Here is a tiny trained network, its code and every weight. The questions are about switching its units off for an input and a class, where a switched-off unit gives its printed mean instead of its output.

import numpy as np


def w(rows, s, z=0):
    codes = np.array(rows[::2]) - 128.0
    scale = np.full(codes.shape[1], s)
    scale[-1] = z or s
    return codes * scale


def norm(h):
    return h / np.sqrt((h * h).mean(-1, keepdims=True) + 1e-5)


def f(y):
    return np.maximum(y, 0)


def log_softmax(a):
    a = a - a.max(-1, keepdims=True)
    return a - np.log(np.exp(a).sum(-1, keepdims=True))


def net(x, mask):
    res = np.array(x, float).reshape(1, 6) / 4 @ E
    u = 0
    for l in range(4):
        y = f(norm(res) @ A[l][:, :-1].T + A[l][:, -1])
        res = res + np.where(mask[u : u + 7], y, B[l][:, -1]) @ B[l][:, :-1]
        u += 7
    return log_softmax(norm(res)[-1] @ U[:, :-1].T + U[:, -1])


A, B = {}, {}
E = w([
[99,154,168,144,248,157],'x0',
[2,184,100,248,113,107],'x1',
[85,72,197,135,93,190],'x2',
[49,91,38,29,168,165],'x3',
[129,133,128,128,126,132],'x4',
[127,131,128,127,128,128],'x5',
],0.0089)
A[0] = w([
[35,123,81,150,89,118,85],'L0N1',
[47,92,49,73,127,140,60],'L0N2',
[128,150,144,211,94,114,169],'L0N3',
[137,197,46,132,141,58,16],'L0N4',
[38,116,195,122,54,204,5],'L0N5',
[82,153,145,155,189,138,110],'L0N6',
[105,117,86,118,2,80,1],'L0N7',
],0.015,0.0051)
B[0] = w([
[65,177,111,152,93,110,239],'L0N1',
[81,136,93,39,138,158,254],'L0N2',
[100,184,155,121,84,91,251],'L0N3',
[106,16,117,165,144,77,211],'L0N4',
[119,19,113,171,154,81,224],'L0N5',
[120,161,118,131,165,176,220],'L0N6',
[219,127,96,185,128,249,220],'L0N7',
],0.022,0.0072)
A[1] = w([
[139,117,135,105,140,146,51],'L1N1',
[164,145,69,151,166,71,79],'L1N2',
[97,162,167,166,253,169,4],'L1N3',
[159,167,40,124,151,77,87],'L1N4',
[120,30,136,171,158,78,53],'L1N5',
[183,151,216,175,109,70,78],'L1N6',
[199,97,196,47,116,119,22],'L1N7',
],0.021,0.0025)
B[1] = w([
[136,140,125,122,162,90,163],'L1N1',
[139,84,168,144,145,92,170],'L1N2',
[210,110,74,179,73,190,240],'L1N3',
[121,76,179,132,113,141,175],'L1N4',
[131,50,185,162,177,115,236],'L1N5',
[73,115,162,6,158,226,254],'L1N6',
[149,172,105,199,164,18,238],'L1N7',
],0.021,0.0089)
A[2] = w([
[242,115,88,159,5,168,3],'L2N1',
[55,207,115,222,97,94,48],'L2N2',
[147,157,168,154,138,143,63],'L2N3',
[112,55,179,158,153,96,154],'L2N4',
[136,203,136,154,111,43,38],'L2N5',
[130,78,123,151,150,133,159],'L2N6',
[148,202,203,86,100,152,130],'L2N7',
],0.021,0.0024)
B[2] = w([
[177,183,175,197,212,250,228],'L2N1',
[187,156,178,129,112,28,200],'L2N2',
[115,114,144,137,152,136,148],'L2N3',
[100,60,120,163,112,117,244],'L2N4',
[146,166,82,138,107,72,164],'L2N5',
[175,87,184,114,80,144,209],'L2N6',
[67,125,71,91,152,132,175],'L2N7',
],0.023,0.012)
A[3] = w([
[80,142,148,6,114,166,50],'L3N1',
[139,151,141,123,167,85,103],'L3N2',
[95,184,136,138,79,97,91],'L3N3',
[165,202,148,113,99,37,16],'L3N4',
[68,145,156,36,136,157,3],'L3N5',
[114,151,249,140,158,137,120],'L3N6',
[204,151,88,177,147,166,219],'L3N7',
],0.022,0.0021)
B[3] = w([
[9,159,61,78,197,115,237],'L3N1',
[117,151,147,128,5,116,167],'L3N2',
[233,154,162,77,191,71,168],'L3N3',
[121,212,170,143,115,22,199],'L3N4',
[63,174,15,107,99,115,222],'L3N5',
[170,93,5,95,114,117,216],'L3N6',
[152,213,193,98,116,206,247],'L3N7',
],0.02,0.011)
U = w([
[53,135,64,83,170,167,142],'0',
[197,151,164,174,149,246,145],'1',
[127,5,165,168,131,115,192],'2',
[160,190,157,148,123,35,5],'3',
],0.017,0.0014)

Each question gives the input, the list of numbers given to net, and the class t.
The units are the neurons (one row each of A and B). Each row of codes is followed by its name. A weight is (code - 128) times the scale printed after its matrix; where a second scale follows, it is the last column's (A, B and U).
mask holds one flag per neuron, layer by layer. A switched-off neuron (its flag False) gives its mean, the last column of its row in B, instead of its output. The means were averaged over made-up inputs and are rounded, as every weight is.
A unit's drop is (log p(t) with every unit on - log p(t) with that unit switched off) / (log p(t) with every unit on - log p(t) with every unit switched off).
The circuit of an input: a set's keep is (log p(t) with only the set's units on - log p(t) with every unit switched off) / (log p(t) with every unit on - log p(t) with every unit switched off). Starting from the 12 units with the biggest drops (on a tie, the unit counted first), units are removed one at a time, each time the one whose removal leaves the highest keep (on an exact tie, the one counted first), for as long as the keep stays at least 0.8.
units of the circuit, in order: the units of the circuit, biggest drop first
most important unit: the unit with the biggest drop
top k neurons: the k neurons with the biggest drops, biggest first
k most important neurons of layer l: the k neurons of layer l with the biggest drops, biggest first
input [5,8,-6,4,8,3], class 3: units of the circuit, in order -> L2N2
input [-5,-8,-7,4,0,-4], class 3: top 3 neurons -> L1N7, L0N5, L0N1
input [-4,8,6,-4,-3,-2], class 3: top 2 neurons -> L0N1, L0N3
input [0,6,6,-2,-1,-3], class 2: top 4 neurons -> L0N5, L1N5, L0N2, L1N7
input [2,-7,1,-5,7,4], class 3: top 4 neurons -> L1N7, L0N1, L0N5, L0N4
input [5,4,7,-7,-2,6], class 0: 2 most important neurons of layer 0 -> L0N3, L0N4
input [3,-2,-8,7,7,1], class 2: top 2 neurons -> L0N4, L1N6
input [4,-7,-2,-2,7,-1], class 3: units of the circuit, in order -> L1N7, L0N6
input [-2,-7,0,-4,4,-2], class 3: top 3 neurons -> L1N7, L0N5, L0N4
input [5,7,-3,-8,4,-6], class 0: top 3 neurons -> L1N6, L0N3, L0N2
input [-7,-7,-2,4,-1,-2], class 1: top 4 neurons -> L0N7, L1N6, L0N3, L2N1
input [-6,5,-7,6,-3,0], class 2: top 3 neurons -> L0N4, L1N3, L1N6
input [3,1,4,-4,0,8], class 0: top 2 neurons -> L1N6, L0N3
input [4,-3,-6,-8,-6,5], class 0: most important unit -> L1N6
input [-1,1,-8,7,2,0], class 2: top 2 neurons -> L0N4, L1N6
input [2,-6,-5,-6,-5,-6], class 0: top 2 neurons -> L1N6, L0N2
input [-8,6,-5,-4,8,-3], class 1: top 3 neurons -> L0N7, L2N1, L1N7
input [1,5,-6,-1,-7,-3], class 2: top 2 neurons -> L0N4, L1N5
input [7,8,7,-2,4,-7], class 3: 3 most important neurons of layer 0 -> L0N3, L0N1, L0N7
input [2,2,7,0,0,-6], class 2: units of the circuit, in order -> L0N5
input [6,6,-3,2,8,5], class 1: 2 most important neurons of layer 1 -> L1N3, L1N7
input [-8,7,-4,-6,7,7], class 1: 2 most important neurons of layer 0 -> L0N7, L0N2
input [6,5,-2,-7,0,5], class 0: 3 most important neurons of layer 0 -> L0N3, L0N7, L0N2
input [-2,-4,-1,-4,5,7], class 0: 3 most important neurons of layer 0 -> L0N2, L0N5, L0N4
input [-8,-4,5,7,4,4], class 1: 2 most important neurons of layer 0 -> L0N7, L0N6
input [-6,4,7,-8,8,3], class 0: 2 most important neurons of layer 0 -> L0N3, L0N4
input [-5,4,0,-1,8,1], class 1: units of the circuit, in order -> L0N7
input [7,3,-3,5,-1,6], class 1: 2 most important neurons of layer 1 -> L1N3, L1N6
